Here is a tiny trained network, its code and every weight. The questions are about switching its units off for an input and a class, where a switched-off unit gives its printed mean instead of its output.

import numpy as np


def w(rows, s, z=0):
    codes = np.array(rows[::2]) - 128.0
    scale = np.full(codes.shape[1], s)
    scale[-1] = z or s
    return codes * scale


def norm(h):
    return h / np.sqrt((h * h).mean(-1, keepdims=True) + 1e-5)


def f(y):
    return y / 2 * (1 + np.tanh(0.7978845608 * (y + 0.044715 * y**3)))


def log_softmax(a):
    a = a - a.max(-1, keepdims=True)
    return a - np.log(np.exp(a).sum(-1, keepdims=True))


def net(x, mask):
    res = np.array(x, float).reshape(1, 3) / 4 @ E
    u = 0
    for l in range(2):
        y = f(norm(res) @ A[l][:, :-1].T + A[l][:, -1])
        res = res + np.where(mask[u : u + 4], y, B[l][:, -1]) @ B[l][:, :-1]
        u += 4
    return log_softmax(norm(res)[-1] @ U[:, :-1].T + U[:, -1])


A, B = {}, {}
E = w([
[47,120,134,168,16,152,204,80,108,87],'x0',
[37,216,112,56,68,115,156,254,190,37],'x1',
[210,209,80,152,74,58,162,35,236,124],'x2',
],0.0063)
A[0] = w([
[23,121,123,108,97,140,143,203,83,116,4],'L0N0',
[96,74,125,139,194,130,91,126,58,145,142],'L0N1',
[140,110,127,162,96,136,140,4,103,131,194],'L0N2',
[34,98,136,144,67,142,173,120,86,116,38],'L0N3',
],0.022,0.0025)
B[0] = w([
[10,25,237,230,210,90,117,177,232,60,249],'L0N0',
[240,175,132,70,66,194,181,194,77,152,230],'L0N1',
[71,104,40,155,124,66,132,3,114,202,228],'L0N2',
[93,254,24,89,43,199,17,35,35,101,228],'L0N3',
],0.0098,0.019)
A[1] = w([
[160,100,120,80,234,109,60,173,78,157,164],'L1N0',
[183,15,161,183,180,72,188,41,122,185,3],'L1N1',
[251,80,159,96,139,206,154,198,42,149,63],'L1N2',
[92,163,120,132,58,124,165,108,179,72,116],'L1N3',
],0.018,0.0029)
B[1] = w([
[137,147,133,92,150,156,80,90,145,106,170],'L1N0',
[114,45,117,113,185,88,195,175,203,198,205],'L1N1',
[172,139,248,146,143,207,97,114,87,196,249],'L1N2',
[163,143,138,112,118,106,166,174,104,129,212],'L1N3',
],0.017,0.013)
U = w([
[201,170,127,40,193,115,61,94,197,105,93],'0',
[202,190,110,77,95,37,195,189,146,98,149],'1',
[71,123,197,162,154,106,84,179,163,9,191],'2',
[207,123,218,123,147,193,104,109,87,193,202],'3',
[182,85,100,140,109,122,130,105,129,84,1],'4',
[175,118,109,126,133,111,127,119,108,99,19],'5',
[143,65,62,118,160,47,186,71,165,230,149],'6',
[96,183,47,135,56,124,81,18,40,125,158],'7',
],0.012,0.0061)

Each question gives the input, the list of numbers given to net, and the class t.
The units are the neurons (one row each of A and B). Each row of codes is followed by its name. A weight is (code - 128) times the scale printed after its matrix; where a second scale follows, it is the last column's (A, B and U).
mask holds one flag per neuron, layer by layer. A switched-off neuron (its flag False) gives its mean, the last column of its row in B, instead of its output. The means were averaged over made-up inputs and are rounded, as every weight is.
A unit's drop is (log p(t) with every unit on - log p(t) with that unit switched off) / (log p(t) with every unit on - log p(t) with every unit switched off).
The circuit of an input: a set's keep is (log p(t) with only the set's units on - log p(t) with every unit switched off) / (log p(t) with every unit on - log p(t) with every unit switched off). Starting from all 8 units, units are removed one at a time, each time the one whose removal leaves the highest keep (on an exact tie, the one counted first), for as long as the keep stays at least 0.8.
circuit, biggest first: the units of the circuit, biggest drop first
most important unit: the unit with the biggest drop
k most important neurons: the k neurons with the biggest drops, biggest first
k most important neurons of layer l: the k neurons of layer l with the biggest drops, biggest first
drop of u: that unit's drop, to one decimal
input [5,6,3], class 2: circuit, biggest first	(L0N0)
input [-7,4,1], class 0: 2 most important neurons of layer 0	(L0N1, L0N0)
input [-3,1,1], class 0: 3 most important neurons	(L0N2, L0N1, L0N3)
input [-8,0,7], class 0: circuit, biggest first	(L0N2, L0N1, L0N0, L1N2)
input [-8,2,7], class 0: 3 most important neurons of layer 0	(L0N2, L0N1, L0N0)
input [-5,5,4], class 1: circuit, biggest first	(L0N1, L0N0, L1N2, L0N2)
input [5,8,4], class 2: 3 most important neurons	(L0N0, L0N1, L0N2)
input [2,4,6], class 1: 3 most important neurons	(L0N1, L0N0, L0N3)
input [0,1,2], class 1: 2 most important neurons of layer 0	(L0N1, L0N2)
input [5,1,-2], class 7: 2 most important neurons	(L0N3, L1N1)
input [3,-1,-4], class 7: 2 most important neurons of layer 0	(L0N3, L0N1)
input [5,-4,-7], class 7: drop of L0N3	1.5
input [7,-2,4], class 7: drop of L0N3	0.7
input [3,0,7], class 6: most important unit	L0N3
input [2,7,-1], class 2: drop of L0N0	0.5
